Here is a tiny trained network, its code and every weight. The questions are about switching its units off for an input and a target symbol, where a switched-off unit gives its printed mean instead of its output.

import numpy as np


def w(rows, s, z=0):
    codes = np.array(rows[::2]) - 128.0
    scale = np.full(codes.shape[1], s)
    scale[-1] = z or s
    return codes * scale


def f(y):
    return y / 2 * (1 + np.tanh(0.7978845608 * (y + 0.044715 * y**3)))


def softmax(a):
    e = np.exp(a - a.max(-1, keepdims=True))
    return e / e.sum(-1, keepdims=True)


def log_softmax(a):
    a = a - a.max(-1, keepdims=True)
    return a - np.log(np.exp(a).sum(-1, keepdims=True))


def net(x, mask):
    ids = ['ΓΘΛΦΨδζμξ'.index(c) for c in x.split()]
    T = len(ids)
    res = E[ids] + P[:T]
    q, k, v = (res @ M[0].T for M in (Q, K, V))
    z = softmax(np.where(np.tri(T) > 0, q @ k.T / 4**0.5, -1e9)) @ v
    res = res + np.where(mask[0], z, O[0][:, -1]) @ O[0][:, :-1]
    y = f(res @ A[0][:, :-1].T + A[0][:, -1])
    res = res + np.where(mask[1:9], y, B[0][:, -1]) @ B[0][:, :-1]
    return log_softmax(res[-1] @ U[:, :-1].T + U[:, -1])


Q, K, V, O, A, B = {}, {}, {}, {}, {}, {}
E = w([
[106,200,132,110,254,201,63],'Γ',
[207,155,250,197,108,96,109],'Θ',
[82,135,134,83,109,106,193],'Λ',
[154,63,250,114,80,235,71],'Φ',
[97,129,146,70,127,93,196],'Ψ',
[111,150,143,97,103,114,173],'δ',
[104,79,59,152,130,133,204],'ζ',
[153,162,113,133,57,146,157],'μ',
[137,149,132,98,117,123,162],'ξ',
],0.02)
P = w([
[135,169,86,15,254,19,216],'0',
[147,222,214,103,214,121,110],'1',
[144,181,134,122,152,148,151],'2',
[137,171,105,129,154,183,173],'3',
[105,147,101,115,160,183,200],'4',
[62,133,106,98,198,187,221],'5',
[41,137,111,98,154,181,251],'6',
],0.0078)
Q[0] = w([
[157,52,202,122,125,196,148],'h1',
[123,157,107,182,172,55,97],'h1',
[124,90,184,56,115,254,114],'h1',
[140,81,112,186,132,179,228],'h1',
],0.0071)
K[0] = w([
[164,62,153,200,136,161,72],'h1',
[147,150,133,1,59,38,144],'h1',
[128,26,144,136,144,160,58],'h1',
[85,12,114,202,163,72,97],'h1',
],0.0078)
V[0] = w([
[85,79,51,102,190,166,77],'h1',
[119,255,122,93,133,116,158],'h1',
[132,135,131,31,84,181,145],'h1',
[143,190,87,107,122,110,199],'h1',
],0.011)
O[0] = w([
[162,233,87,142,105,191,134,66],'h1',
[156,95,143,105,246,175,64,105],'h1',
[149,117,163,7,92,70,35,249],'h1',
[187,37,125,126,163,178,165,64],'h1',
],0.012,0.011)
A[0] = w([
[250,149,192,198,209,60,155,158],'n1',
[79,167,67,169,103,94,141,86],'n2',
[135,106,148,245,145,93,186,88],'n3',
[196,72,130,73,102,186,100,207],'n4',
[134,181,78,119,115,33,77,206],'n5',
[162,68,118,145,173,198,156,253],'n6',
[71,95,115,159,190,199,60,204],'n7',
[64,158,80,169,161,17,145,243],'n8',
],0.011,0.0061)
B[0] = w([
[143,128,91,203,151,150,171,176],'n1',
[140,162,174,43,130,118,102,136],'n2',
[123,188,139,11,80,126,71,136],'n3',
[93,163,185,122,160,80,159,214],'n4',
[189,35,112,101,199,160,171,252],'n5',
[119,97,87,141,73,172,113,200],'n6',
[169,129,72,134,46,175,89,171],'n7',
[117,72,148,176,149,164,96,161],'n8',
],0.011,0.019)
U = w([
[166,48,97,154,178,232,194,184],'Γ',
[116,72,195,131,81,234,110,156],'Θ',
[31,104,132,116,55,196,164,155],'Λ',
[124,129,180,70,162,76,153,147],'Φ',
[27,86,178,253,174,85,123,201],'Ψ',
[135,117,125,155,133,140,92,2],'δ',
[103,229,119,74,221,184,71,143],'ζ',
[120,128,110,154,119,131,65,55],'μ',
[101,121,141,157,148,167,98,20],'ξ',
],0.0068,0.0053)

Each question gives the input, a string of symbols that net reads in full, and the target symbol t.
The units are the heads (4 rows each of Q, K, V and O) and the neurons (one row each of A and B). Each row of codes is followed by its name. A weight is (code - 128) times the scale printed after its matrix; where a second scale follows, it is the last column's (O, A, B and U).
mask holds one flag per unit, heads first, then neurons. A switched-off unit (its flag False) gives its mean, the last column of its rows in O or B, instead of its output. The means were averaged over made-up inputs and are rounded, as every weight is.
A unit's drop is (log p(t) with every unit on - log p(t) with that unit switched off) / (log p(t) with every unit on - log p(t) with every unit switched off).
The circuit of an input: a set's keep is (log p(t) with only the set's units on - log p(t) with every unit switched off) / (log p(t) with every unit on - log p(t) with every unit switched off). Starting from all 9 units, units are removed one at a time, each time the one whose removal leaves the highest keep (on an exact tie, the one counted first), for as long as the keep stays at least 0.8.
circuit, biggest first: the units of the circuit, biggest drop first
top k neurons: the k neurons with the biggest drops, biggest first
drop when u is switched off: that unit's drop, to one decimal
input Γ Λ μ Φ Γ μ Θ, target Ψ: circuit, biggest first	n5, h1, n1
input Ψ Φ Φ Γ, target Γ: circuit, biggest first	n5, h1, n4
input Φ Φ Θ, target Γ: top 3 neurons	n5, n4, n1
input Λ Φ Λ Γ Θ, target Ψ: circuit, biggest first	n5, h1
input ζ Φ μ μ, target Φ: circuit, biggest first	n6, n7
input Φ Φ Λ, target Γ: circuit, biggest first	n5, n4
input Φ Λ Θ δ, target Ψ: top 2 neurons	n5, n7
input ζ ξ Γ ζ Φ Γ Ψ, target ζ: top 2 neurons	n5, n6
input Φ Φ Φ δ Γ Λ ζ, target Λ: top 2 neurons	n5, n1
input Ψ Φ ζ Γ μ Γ ξ, target ζ: circuit, biggest first	h1, n5
input Φ Φ ξ, target Γ: circuit, biggest first	n5, n4
input Λ ξ Λ, target Θ: top 4 neurons	n5, n6, n7, n4
input Θ ζ Φ Θ Λ δ, target Ψ: circuit, biggest first	h1, n5, n7
input μ δ Λ μ Λ, target Θ: top 4 neurons	n5, n6, n7, n1
input ξ Λ ξ Λ Φ Θ Λ, target Ψ: circuit, biggest first	h1, n8, n5
input Λ ζ μ μ Φ Ψ μ, target Φ: circuit, biggest first	n6
input Λ Λ Γ, target Γ: circuit, biggest first	h1
input Φ Λ μ Γ Λ, target ζ: circuit, biggest first	h1, n5
input Γ Φ ζ ζ, target Λ: top 4 neurons	n5, n3, n6, n1
input Φ δ Φ Ψ, target Γ: top 3 neurons	n5, n4, n8
input Φ Φ Ψ, target Γ: top 3 neurons	n5, n8, n4
input Φ ξ δ μ Γ δ, target ζ: drop when h1 is switched off	1.1
input ξ μ δ, target Γ: drop when n4 is switched off	-0.2
input Γ μ δ, target Γ: drop when n6 is switched off	0.1
input ζ ξ Λ, target Γ: drop when n8 is switched off	0.0
